Below is a small trained network, with its code and all its weights. Each question gives an input and a target symbol and asks what happens when units are switched off, that is, made to give their printed mean instead of their output.

import numpy as np


def w(rows, s, z=0):
    codes = np.array(rows[::2]) - 128.0
    scale = np.full(codes.shape[1], s)
    scale[-1] = z or s
    return codes * scale


def f(y):
    return y / 2 * (1 + np.tanh(0.7978845608 * (y + 0.044715 * y**3)))


def softmax(a):
    e = np.exp(a - a.max(-1, keepdims=True))
    return e / e.sum(-1, keepdims=True)


def log_softmax(a):
    a = a - a.max(-1, keepdims=True)
    return a - np.log(np.exp(a).sum(-1, keepdims=True))


def net(x, mask):
    ids = ['ΔΠΦζηλσ'.index(c) for c in x.split()]
    T = len(ids)
    res = E[ids] + P[:T]
    q, k, v = (res @ M[0].T for M in (Q, K, V))
    z = softmax(np.where(np.tri(T) > 0, q @ k.T / 3**0.5, -1e9)) @ v
    res = res + np.where(mask[0], z, O[0][:, -1]) @ O[0][:, :-1]
    y = f(res @ A[0][:, :-1].T + A[0][:, -1])
    res = res + np.where(mask[1:9], y, B[0][:, -1]) @ B[0][:, :-1]
    return log_softmax(res[-1] @ U[:, :-1].T + U[:, -1])


Q, K, V, O, A, B = {}, {}, {}, {}, {}, {}
E = w([
[171,231,44,104,145],'Δ',
[171,83,42,54,217],'Π',
[140,64,61,79,73],'Φ',
[175,169,33,162,192],'ζ',
[164,50,3,224,123],'η',
[210,213,164,230,48],'λ',
[140,209,98,12,90],'σ',
],0.012)
P = w([
[57,255,10,134,79],'0',
[65,192,34,115,122],'1',
[105,171,39,113,120],'2',
[128,153,55,113,119],'3',
[145,141,68,118,121],'4',
[150,112,95,116,126],'5',
[163,121,111,118,133],'6',
[174,96,127,122,147],'7',
[188,90,149,121,142],'8',
[193,92,170,131,152],'9',
[203,71,197,132,170],'10',
[211,70,218,134,159],'11',
[221,79,243,144,201],'12',
],0.0094)
Q[0] = w([
[55,44,161,107,85],'h1',
[49,169,170,178,64],'h1',
[244,133,55,69,57],'h1',
],0.011)
K[0] = w([
[135,161,70,115,171],'h1',
[75,105,7,66,143],'h1',
[192,101,194,140,156],'h1',
],0.016)
V[0] = w([
[121,112,155,36,138],'h1',
[133,154,155,99,8],'h1',
[130,222,143,119,179],'h1',
],0.017)
O[0] = w([
[178,82,20,26,107,1],'h1',
[159,82,157,128,2,123],'h1',
[220,228,156,90,154,150],'h1',
],0.011,0.0063)
A[0] = w([
[195,124,33,223,199,254],'n1',
[165,199,145,142,83,128],'n2',
[2,97,136,205,166,56],'n3',
[189,106,197,113,203,151],'n4',
[50,204,117,119,68,23],'n5',
[153,117,97,191,123,101],'n6',
[183,112,190,173,101,131],'n7',
[92,102,67,142,105,187],'n8',
],0.009,0.0061)
B[0] = w([
[94,154,190,43,73,250],'n1',
[113,64,128,109,161,179],'n2',
[187,154,37,157,193,167],'n3',
[42,80,83,139,13,176],'n4',
[136,99,117,248,86,133],'n5',
[145,167,187,58,115,141],'n6',
[168,101,80,2,211,188],'n7',
[56,163,93,106,104,159],'n8',
],0.0079,0.016)
U = w([
[185,181,127,167,68,252],'Δ',
[135,103,111,79,169,141],'Π',
[91,27,102,136,98,189],'Φ',
[62,151,226,153,102,13],'ζ',
[121,90,111,211,186,113],'η',
[183,55,201,182,124,179],'λ',
[255,113,36,138,84,2],'σ',
],0.0057,0.006)

Each question gives the input, a string of symbols that net reads in full, and the target symbol t.
The units are the heads (3 rows each of Q, K, V and O) and the neurons (one row each of A and B). Each row of codes is followed by its name. A weight is (code - 128) times the scale printed after its matrix; where a second scale follows, it is the last column's (O, A, B and U).
mask holds one flag per unit, heads first, then neurons. A switched-off unit (its flag False) gives its mean, the last column of its rows in O or B, instead of its output. The means were averaged over made-up inputs and are rounded, as every weight is.
A unit's drop is (log p(t) with every unit on - log p(t) with that unit switched off) / (log p(t) with every unit on - log p(t) with every unit switched off).
The circuit of an input: a set's keep is (log p(t) with only the set's units on - log p(t) with every unit switched off) / (log p(t) with every unit on - log p(t) with every unit switched off). Starting from all 9 units, units are removed one at a time, each time the one whose removal leaves the highest keep (on an exact tie, the one counted first), for as long as the keep stays at least 0.8.
units of the circuit, in order: the units of the circuit, biggest drop first
top k neurons: the k neurons with the biggest drops, biggest first
drop of u: that unit's drop, to one decimal
input Δ Φ λ Φ Δ Π σ Φ, target λ: units of the circuit, in order	[h1 n1]
input ζ λ Π ζ Π Π σ ζ, target λ: units of the circuit, in order	[h1 n2]
input ζ λ Φ Π Δ Π λ η Π λ ζ Δ, target λ: units of the circuit, in order	[h1 n2]
input λ ζ Π σ η λ Φ η, target λ: units of the circuit, in order	[h1]
input Π η Φ Π Π η λ ζ λ σ, target λ: units of the circuit, in order	[h1 n1 n2]
input Π ζ η η Φ, target η: units of the circuit, in order	[h1 n3 n1]
input Δ σ ζ Φ Φ ζ Δ Π Π Δ Φ Π, target Φ: units of the circuit, in order	[h1 n4 n7]
input Δ Δ Φ Π Φ ζ Φ Φ σ Φ η η, target η: top 3 neurons	[n3 n7 n4]
input Π Δ Π Δ Δ Φ Δ, target Φ: top 2 neurons	[n3 n8]
input Δ η λ, target η: top 3 neurons	[n3 n1 n2]
input Π Π η λ Φ ζ, target λ: drop of n8	0.1
input Φ σ σ Φ Δ Δ Π Π Π σ σ σ, target σ: drop of n7	0.0
input Π Φ Δ ζ Φ Φ Δ, target Φ: drop of h1	1.2
input Π Π Φ Π η Π η Δ ζ Φ Π η Π, target η: top neuron	[n3]
